Below is a small trained network, with its code and all its weights. Each question gives an input and a class and asks what happens when units are switched off, that is, made to give their printed mean instead of their output.

import numpy as np


def w(rows, s, z=0):
    codes = np.array(rows[::2]) - 128.0
    scale = np.full(codes.shape[1], s)
    scale[-1] = z or s
    return codes * scale


def f(y):
    return y / 2 * (1 + np.tanh(0.7978845608 * (y + 0.044715 * y**3)))


def log_softmax(a):
    a = a - a.max(-1, keepdims=True)
    return a - np.log(np.exp(a).sum(-1, keepdims=True))


def net(x, mask):
    res = np.array(x, float).reshape(1, 2) / 4 @ E
    y = f(res @ A[0][:, :-1].T + A[0][:, -1])
    res = res + np.where(mask, y, B[0][:, -1]) @ B[0][:, :-1]
    return log_softmax(res[-1] @ U[:, :-1].T + U[:, -1])


A, B = {}, {}
E = w([
[95,47,2,141,205,57,85],'x0',
[40,39,138,79,3,68,182],'x1',
],0.0088)
A[0] = w([
[132,172,62,170,143,68,181,246],'n1',
[216,171,226,102,62,171,155,93],'n2',
[169,175,100,167,220,223,96,83],'n3',
[47,38,150,97,1,31,195,123],'n4',
[98,79,68,160,172,55,51,80],'n5',
[93,70,21,92,171,168,66,125],'n6',
[210,189,132,171,215,150,10,185],'n7',
[89,191,223,142,64,209,159,120],'n8',
],0.0081,0.012)
B[0] = w([
[204,100,166,78,134,214,115,226],'n1',
[182,135,101,154,167,89,66,190],'n2',
[35,219,63,144,41,39,164,188],'n3',
[84,154,60,92,115,115,167,240],'n4',
[151,149,125,224,175,4,66,166],'n5',
[144,142,126,135,175,129,80,175],'n6',
[117,145,68,94,92,145,166,249],'n7',
[165,115,113,139,176,116,65,200],'n8',
],0.014,0.013)
U = w([
[74,159,86,112,101,102,172,115],'0',
[155,129,126,157,193,92,45,93],'1',
[162,90,147,80,142,250,153,254],'2',
[103,116,163,165,125,130,143,93],'3',
[116,126,176,135,123,124,139,92],'4',
],0.019,0.0097)

Each question gives the input, the list of numbers given to net, and the class t.
The units are the neurons (one row each of A and B). Each row of codes is followed by its name. A weight is (code - 128) times the scale printed after its matrix; where a second scale follows, it is the last column's (A, B and U).
mask holds one flag per neuron, in row order. A switched-off neuron (its flag False) gives its mean, the last column of its row in B, instead of its output. The means were averaged over made-up inputs and are rounded, as every weight is.
A unit's drop is (log p(t) with every unit on - log p(t) with that unit switched off) / (log p(t) with every unit on - log p(t) with every unit switched off).
The circuit of an input: a set's keep is (log p(t) with only the set's units on - log p(t) with every unit switched off) / (log p(t) with every unit on - log p(t) with every unit switched off). Starting from all 8 units, units are removed one at a time, each time the one whose removal leaves the highest keep (on an exact tie, the one counted first), for as long as the keep stays at least 0.8.
circuit, biggest first: the units of the circuit, biggest drop first
most important unit: the unit with the biggest drop
k most important neurons: the k neurons with the biggest drops, biggest first
drop when u is switched off: that unit's drop, to one decimal
input [-3,-1], class 2: circuit, biggest first => n3
input [-5,-5], class 0: 4 most important neurons => n3; n7; n5; n6
input [4,3], class 1: 3 most important neurons => n7; n3; n5
input [-2,-3], class 2: 2 most important neurons => n4; n5
input [-3,1], class 2: 2 most important neurons => n5; n3
input [-6,-4], class 1: 3 most important neurons => n2; n8; n4
input [3,-4], class 0: 2 most important neurons => n3; n7
input [7,-7], class 0: 2 most important neurons => n3; n7
input [3,2], class 2: 3 most important neurons => n3; n2; n8
input [8,6], class 1: 2 most important neurons => n5; n6
input [3,3], class 2: 2 most important neurons => n3; n1
input [4,2], class 1: 2 most important neurons => n5; n7
input [0,-4], class 0: 3 most important neurons => n3; n7; n8
input [2,3], class 2: most important unit => n3
input [4,-5], class 0: drop when n7 is switched off => 0.6
input [-7,-1], class 1: drop when n6 is switched off => 0.0
input [-2,0], class 2: drop when n5 is switched off => 0.1
input [-3,-8], class 0: drop when n3 is switched off => 0.6
